Here is a tiny trained network, its code and every weight. The questions are about switching its units off for an input and a class, where a switched-off unit gives its printed mean instead of its output.

import numpy as np


def w(rows, s, z=0):
    codes = np.array(rows[::2]) - 128.0
    scale = np.full(codes.shape[1], s)
    scale[-1] = z or s
    return codes * scale


def f(y):
    return np.maximum(y, 0)


def log_softmax(a):
    a = a - a.max(-1, keepdims=True)
    return a - np.log(np.exp(a).sum(-1, keepdims=True))


def net(x, mask):
    res = np.array(x, float).reshape(1, 8) / 4 @ E
    y = f(res @ A[0][:, :-1].T + A[0][:, -1])
    res = res + np.where(mask, y, B[0][:, -1]) @ B[0][:, :-1]
    return log_softmax(res[-1] @ U[:, :-1].T + U[:, -1])


A, B = {}, {}
E = w([
[119,149,128,115,134,147,122],'x0',
[7,115,84,102,97,76,91],'x1',
[175,200,91,102,202,54,103],'x2',
[115,153,130,110,137,150,122],'x3',
[132,128,112,171,114,114,133],'x4',
[140,92,147,91,135,121,130],'x5',
[161,188,223,104,47,58,160],'x6',
[145,138,214,167,153,131,3],'x7',
],0.012)
A[0] = w([
[59,110,112,95,136,85,122,98],'neuron 0',
[193,174,48,96,143,53,72,83],'neuron 1',
[147,137,65,73,117,138,234,37],'neuron 2',
[26,112,91,80,98,53,48,72],'neuron 3',
[148,164,61,127,134,115,171,99],'neuron 4',
[125,113,166,160,47,227,152,175],'neuron 5',
[90,148,104,162,152,141,136,3],'neuron 6',
[103,108,122,131,229,122,133,145],'neuron 7',
[227,118,167,145,179,199,185,178],'neuron 8',
[125,151,179,169,151,137,29,150],'neuron 9',
[99,77,136,144,50,220,122,79],'neuron 10',
[70,99,134,140,68,131,108,147],'neuron 11',
[164,182,210,133,79,63,147,177],'neuron 12',
[73,85,94,137,246,147,123,145],'neuron 13',
[115,70,72,171,198,162,89,85],'neuron 14',
[180,184,86,86,150,84,95,106],'neuron 15',
[120,118,178,131,139,119,23,125],'neuron 16',
[64,155,91,118,119,119,208,84],'neuron 17',
[98,127,116,99,87,113,116,102],'neuron 18',
[158,196,90,152,174,93,118,54],'neuron 19',
[97,204,198,90,60,64,157,177],'neuron 20',
],0.011,0.002)
B[0] = w([
[182,141,116,186,145,157,83,193],'neuron 0',
[96,101,99,81,166,74,101,221],'neuron 1',
[61,101,226,208,153,148,91,234],'neuron 2',
[163,246,116,163,144,131,97,242],'neuron 3',
[87,127,159,103,121,124,134,189],'neuron 4',
[141,133,142,18,149,80,50,230],'neuron 5',
[139,102,106,151,134,124,141,155],'neuron 6',
[91,132,114,86,106,148,156,184],'neuron 7',
[204,186,90,177,159,156,83,239],'neuron 8',
[79,84,187,151,131,120,156,217],'neuron 9',
[123,97,105,74,142,111,92,223],'neuron 10',
[133,173,113,113,147,82,80,193],'neuron 11',
[149,92,100,131,109,158,142,245],'neuron 12',
[135,101,87,103,101,178,155,225],'neuron 13',
[102,121,103,122,104,185,185,222],'neuron 14',
[123,96,129,92,122,91,123,204],'neuron 15',
[76,100,150,196,140,137,142,209],'neuron 16',
[107,124,174,168,146,118,149,209],'neuron 17',
[144,137,108,144,160,132,116,168],'neuron 18',
[135,145,122,90,154,98,147,191],'neuron 19',
[135,90,72,129,57,176,201,246],'neuron 20',
],0.011,0.014)
U = w([
[145,74,61,128,53,221,172,172],'0',
[91,80,252,206,175,157,114,2],'1',
[230,212,117,178,181,167,86,249],'2',
[140,88,118,37,171,74,82,98],'3',
],0.011,0.00093)

Each question gives the input, the list of numbers given to net, and the class t.
The units are the neurons (one row each of A and B). Each row of codes is followed by its name. A weight is (code - 128) times the scale printed after its matrix; where a second scale follows, it is the last column's (A, B and U).
mask holds one flag per neuron, in row order. A switched-off neuron (its flag False) gives its mean, the last column of its row in B, instead of its output. The means were averaged over made-up inputs and are rounded, as every weight is.
A unit's drop is (log p(t) with every unit on - log p(t) with that unit switched off) / (log p(t) with every unit on - log p(t) with every unit switched off).
The circuit of an input: a set's keep is (log p(t) with only the set's units on - log p(t) with every unit switched off) / (log p(t) with every unit on - log p(t) with every unit switched off). Starting from the 12 units with the biggest drops (on a tie, the unit counted first), units are removed one at a time, each time the one whose removal leaves the highest keep (on an exact tie, the one counted first), for as long as the keep stays at least 0.8.
units of the circuit, in order: the units of the circuit, biggest drop first
unit that matters most: the unit with the biggest drop
top k neurons: the k neurons with the biggest drops, biggest first
drop when u is switched off: that unit's drop, to one decimal
input [0,-1,4,-2,-1,-1,2,4], class 1: unit that matters most	neuron 5
input [-4,1,4,-3,1,-1,-2,4], class 1: top 4 neurons	(neuron 5; neuron 16; neuron 9; neuron 10)
input [7,8,-8,-6,0,-1,-7,0], class 2: top 4 neurons	(neuron 3; neuron 11; neuron 0; neuron 20)
input [5,7,3,4,-8,-5,6,-1], class 2: top 2 neurons	(neuron 3; neuron 0)
input [-1,1,-1,6,5,-8,8,8], class 0: top 2 neurons	(neuron 20; neuron 12)
input [4,2,-7,-6,-5,-5,4,6], class 3: top 3 neurons	(neuron 5; neuron 2; neuron 10)
input [4,6,2,7,6,8,-7,7], class 0: top 2 neurons	(neuron 13; neuron 14)
input [-8,2,7,1,-4,3,3,8], class 1: top 4 neurons	(neuron 16; neuron 9; neuron 5; neuron 10)
input [1,6,-3,-2,-1,0,-5,-6], class 1: top 2 neurons	(neuron 2; neuron 17)
input [-3,-8,-8,5,7,3,7,-7], class 2: top 2 neurons	(neuron 8; neuron 5)
input [-6,-5,-5,-4,4,7,-2,-6], class 1: top 2 neurons	(neuron 2; neuron 3)
input [-8,-1,4,-5,-1,0,-2,6], class 1: top 3 neurons	(neuron 16; neuron 9; neuron 5)
input [-5,8,1,6,1,8,-6,1], class 2: top 3 neurons	(neuron 3; neuron 20; neuron 0)
input [0,-8,-5,-1,-7,-1,3,2], class 2: units of the circuit, in order	(neuron 8)
input [4,7,5,-5,1,-8,6,3], class 2: top 4 neurons	(neuron 3; neuron 14; neuron 13; neuron 0)
input [6,0,2,5,3,0,-6,5], class 0: top 2 neurons	(neuron 13; neuron 2)
input [2,-1,0,-5,-1,8,-6,-8], class 1: top 2 neurons	(neuron 2; neuron 20)
input [6,8,1,8,-4,-3,0,-4], class 2: drop when neuron 3 is switched off	0.2
input [0,-1,-8,-3,-8,-3,-5,2], class 3: drop when neuron 7 is switched off	0.0
input [4,-5,-8,7,-3,-5,-7,-3], class 3: drop when neuron 12 is switched off	0.1
input [-2,-4,3,-7,-7,4,-4,1], class 0: drop when neuron 5 is switched off	0.5
input [2,-7,-8,6,5,6,5,3], class 3: units of the circuit, in order	(neuron 5)
